Below is a small trained network, with its code and all its weights. Each question gives an input and a class and asks what happens when units are switched off, that is, made to give their printed mean instead of their output.

import numpy as np


def w(rows, s, z=0):
    codes = np.array(rows[::2]) - 128.0
    scale = np.full(codes.shape[1], s)
    scale[-1] = z or s
    return codes * scale


def f(y):
    return y / 2 * (1 + np.tanh(0.7978845608 * (y + 0.044715 * y**3)))


def log_softmax(a):
    a = a - a.max(-1, keepdims=True)
    return a - np.log(np.exp(a).sum(-1, keepdims=True))


def net(x, mask):
    res = np.array(x, float).reshape(1, 4) / 4 @ E
    y = f(res @ A[0][:, :-1].T + A[0][:, -1])
    res = res + np.where(mask, y, B[0][:, -1]) @ B[0][:, :-1]
    return log_softmax(res[-1] @ U[:, :-1].T + U[:, -1])


A, B = {}, {}
E = w([
[76,13,28],'x0',
[33,182,108],'x1',
[60,170,199],'x2',
[148,224,1],'x3',
],0.0073)
A[0] = w([
[169,147,96,102],'neuron 1',
[37,120,127,255],'neuron 2',
[162,136,95,103],'neuron 3',
[105,95,134,81],'neuron 4',
[68,41,81,143],'neuron 5',
[6,106,129,187],'neuron 6',
[202,73,187,104],'neuron 7',
[169,131,68,124],'neuron 8',
[62,158,37,183],'neuron 9',
[55,80,66,125],'neuron 10',
[135,81,99,163],'neuron 11',
],0.015,0.0067)
B[0] = w([
[188,120,96,159],'neuron 1',
[2,148,149,254],'neuron 2',
[155,142,74,150],'neuron 3',
[177,126,172,136],'neuron 4',
[59,142,190,225],'neuron 5',
[70,192,102,247],'neuron 6',
[153,16,153,226],'neuron 7',
[157,157,72,183],'neuron 8',
[101,114,136,244],'neuron 9',
[85,108,182,206],'neuron 10',
[83,133,166,180],'neuron 11',
],0.0091,0.008)
U = w([
[53,163,149,156],'0',
[147,45,131,199],'1',
[142,187,156,139],'2',
[196,173,4,141],'3',
[137,132,45,1],'4',
],0.018,0.0064)

Each question gives the input, the list of numbers given to net, and the class t.
The units are the neurons (one row each of A and B). Each row of codes is followed by its name. A weight is (code - 128) times the scale printed after its matrix; where a second scale follows, it is the last column's (A, B and U).
mask holds one flag per neuron, in row order. A switched-off neuron (its flag False) gives its mean, the last column of its row in B, instead of its output. The means were averaged over made-up inputs and are rounded, as every weight is.
A unit's drop is (log p(t) with every unit on - log p(t) with that unit switched off) / (log p(t) with every unit on - log p(t) with every unit switched off).
The circuit of an input: a set's keep is (log p(t) with only the set's units on - log p(t) with every unit switched off) / (log p(t) with every unit on - log p(t) with every unit switched off). Starting from all 11 units, units are removed one at a time, each time the one whose removal leaves the highest keep (on an exact tie, the one counted first), for as long as the keep stays at least 0.8.
circuit, biggest first: the units of the circuit, biggest drop first
unit that matters most: the unit with the biggest drop
k most important neurons: the k neurons with the biggest drops, biggest first
drop when u is switched off: that unit's drop, to one decimal
input [-1,-3,2,-1], class 1: circuit, biggest first -> neuron 6; neuron 2
input [-8,-2,8,-4], class 2: circuit, biggest first -> neuron 2; neuron 5; neuron 6
input [0,-3,-3,0], class 3: circuit, biggest first -> neuron 10; neuron 2
input [-3,-4,3,3], class 2: unit that matters most -> neuron 8
input [-7,2,-1,-3], class 1: 3 most important neurons -> neuron 6; neuron 2; neuron 5
input [-4,3,-8,-2], class 1: 2 most important neurons -> neuron 6; neuron 8
input [-7,0,-8,-2], class 1: 2 most important neurons -> neuron 7; neuron 6
input [-8,2,-2,-7], class 1: drop when neuron 7 is switched off -> 0.2
input [-1,-5,7,1], class 2: drop when neuron 5 is switched off -> 0.2
input [-2,-8,6,5], class 3: drop when neuron 5 is switched off -> 0.1
